Below is a small trained network, with its code and all its weights. Each question gives an input and a target symbol and asks what happens when units are switched off, that is, made to give their printed mean instead of their output.

import numpy as np


def w(rows, s, z=0):
    codes = np.array(rows[::2]) - 128.0
    scale = np.full(codes.shape[1], s)
    scale[-1] = z or s
    return codes * scale


def f(y):
    return np.maximum(y, 0)


def softmax(a):
    e = np.exp(a - a.max(-1, keepdims=True))
    return e / e.sum(-1, keepdims=True)


def log_softmax(a):
    a = a - a.max(-1, keepdims=True)
    return a - np.log(np.exp(a).sum(-1, keepdims=True))


def net(x, mask):
    ids = ['γμξσφω'.index(c) for c in x.split()]
    T = len(ids)
    res = E[ids] + P[:T]
    r = res
    for j in range(3):
        rows = slice(3 * j, 3 * j + 3)
        q, k, v = (r @ M[0][rows].T for M in (Q, K, V))
        z = softmax(np.where(np.tri(T) > 0, q @ k.T / 3**0.5, -1e9)) @ v
        o = O[0][rows]
        res = res + np.where(mask[j], z, o[:, -1]) @ o[:, :-1]
    y = f(res @ A[0][:, :-1].T + A[0][:, -1])
    res = res + np.where(mask[3:7], y, B[0][:, -1]) @ B[0][:, :-1]
    return log_softmax(res[-1] @ U[:, :-1].T + U[:, -1])


Q, K, V, O, A, B = {}, {}, {}, {}, {}, {}
E = w([
[103,168,232,115,113,147],'γ',
[114,117,72,168,94,240],'μ',
[193,209,176,75,88,158],'ξ',
[126,123,241,88,22,139],'σ',
[168,138,228,6,155,115],'φ',
[135,29,114,45,62,84],'ω',
],0.016)
P = w([
[116,26,178,254,132,140],'0',
[146,173,141,90,88,108],'1',
[152,152,127,108,71,141],'2',
[150,152,100,84,85,135],'3',
[146,114,98,84,69,152],'4',
[143,88,85,86,73,164],'5',
[156,76,69,80,88,178],'6',
[146,68,51,72,84,176],'7',
[130,68,93,119,76,180],'8',
],0.0083)
Q[0] = w([
[96,125,35,205,208,107],'head 1',
[109,155,182,46,132,163],'head 1',
[95,156,113,102,71,172],'head 1',
[50,222,49,153,221,60],'head 2',
[109,120,73,86,99,117],'head 2',
[165,94,197,106,108,244],'head 2',
[146,161,72,145,150,72],'head 3',
[102,132,141,201,102,3],'head 3',
[87,135,114,148,200,49],'head 3',
],0.012)
K[0] = w([
[118,200,190,164,104,107],'head 1',
[138,140,23,101,65,156],'head 1',
[107,128,58,151,112,136],'head 1',
[83,190,85,9,65,153],'head 2',
[138,107,163,111,128,142],'head 2',
[173,65,170,178,131,91],'head 2',
[137,188,131,73,130,114],'head 3',
[102,171,87,89,120,153],'head 3',
[112,192,101,88,100,159],'head 3',
],0.013)
V[0] = w([
[153,217,64,185,170,219],'head 1',
[127,158,200,200,158,153],'head 1',
[245,167,236,93,175,161],'head 1',
[247,77,95,36,31,103],'head 2',
[196,254,116,203,65,68],'head 2',
[79,116,87,178,40,139],'head 2',
[215,65,47,145,184,169],'head 3',
[37,118,89,207,39,117],'head 3',
[181,170,3,169,166,200],'head 3',
],0.0086)
O[0] = w([
[155,148,232,153,138,182,197],'head 1',
[89,98,123,90,137,161,78],'head 1',
[99,93,105,130,199,135,37],'head 1',
[209,118,148,234,194,183,117],'head 2',
[102,180,255,197,75,148,2],'head 2',
[101,92,174,169,114,80,198],'head 2',
[205,156,83,120,130,75,155],'head 3',
[52,75,121,247,126,102,195],'head 3',
[226,225,81,94,71,128,54],'head 3',
],0.0086,0.0068)
A[0] = w([
[145,95,126,62,122,168,224],'neuron 1',
[52,200,138,144,254,166,5],'neuron 2',
[171,97,200,97,151,49,169],'neuron 3',
[171,162,104,134,85,174,47],'neuron 4',
],0.0094,0.0027)
B[0] = w([
[123,241,102,96,102,41,254],'neuron 1',
[223,71,228,179,99,129,185],'neuron 2',
[116,192,131,254,161,219,229],'neuron 3',
[108,152,206,158,146,84,200],'neuron 4',
],0.0082,0.0077)
U = w([
[142,73,213,120,131,86,2],'γ',
[29,134,171,99,134,109,53],'μ',
[118,178,123,204,121,3,196],'ξ',
[208,83,180,28,126,142,136],'σ',
[165,114,148,169,207,71,85],'φ',
[126,179,142,165,86,224,225],'ω',
],0.0042)

Each question gives the input, a string of symbols that net reads in full, and the target symbol t.
The units are the heads (3 rows each of Q, K, V and O) and the neurons (one row each of A and B). Each row of codes is followed by its name. A weight is (code - 128) times the scale printed after its matrix; where a second scale follows, it is the last column's (O, A, B and U).
mask holds one flag per unit, heads first, then neurons. A switched-off unit (its flag False) gives its mean, the last column of its rows in O or B, instead of its output. The means were averaged over made-up inputs and are rounded, as every weight is.
A unit's drop is (log p(t) with every unit on - log p(t) with that unit switched off) / (log p(t) with every unit on - log p(t) with every unit switched off).
The circuit of an input: a set's keep is (log p(t) with only the set's units on - log p(t) with every unit switched off) / (log p(t) with every unit on - log p(t) with every unit switched off). Starting from all 7 units, units are removed one at a time, each time the one whose removal leaves the highest keep (on an exact tie, the one counted first), for as long as the keep stays at least 0.8.
units of the circuit, in order: the units of the circuit, biggest drop first
most important unit: the unit with the biggest drop
k most important neurons: the k neurons with the biggest drops, biggest first
which heads matter: for each layer, one digit per head in row order, 1 if its drop is at least 0.15 and else 0, layers parted by /
drop when u is switched off: that unit's drop, to one decimal
input μ γ φ ω μ μ ω φ φ, target ξ: which heads matter : 101
input γ μ ω φ γ, target μ: units of the circuit, in order : head 3; head 2
input μ ξ μ ω φ φ γ ω σ, target ξ: most important unit : head 1
input σ μ ξ ξ γ, target γ: which heads matter : 001
input μ ω γ μ φ μ φ, target ω: which heads matter : 100
input ω μ μ ω γ σ φ γ, target φ: which heads matter : 011
input ω ξ μ γ σ μ μ μ ω, target φ: which heads matter : 011
input μ μ σ γ μ φ ω, target ξ: units of the circuit, in order : head 1; head 3
input φ μ μ μ γ, target σ: units of the circuit, in order : head 2; head 3
input σ φ φ, target γ: units of the circuit, in order : head 3; neuron 2
input γ ω μ γ, target μ: units of the circuit, in order : head 2; head 3
input φ γ ξ φ γ φ ξ, target σ: units of the circuit, in order : head 3; head 2
input γ μ ξ μ, target μ: units of the circuit, in order : head 2; head 3
input ξ φ φ μ μ μ ξ μ ω, target ω: which heads matter : 010
input φ ω φ μ, target σ: 2 most important neurons : neuron 3; neuron 2
input φ γ ξ, target σ: 2 most important neurons : neuron 2; neuron 3
input φ γ γ, target σ: drop when neuron 2 is switched off : 0.3
input γ μ μ ξ ω, target μ: drop when head 3 is switched off : 0.7
input μ γ φ σ γ ω γ, target ξ: drop when head 1 is switched off : 0.6
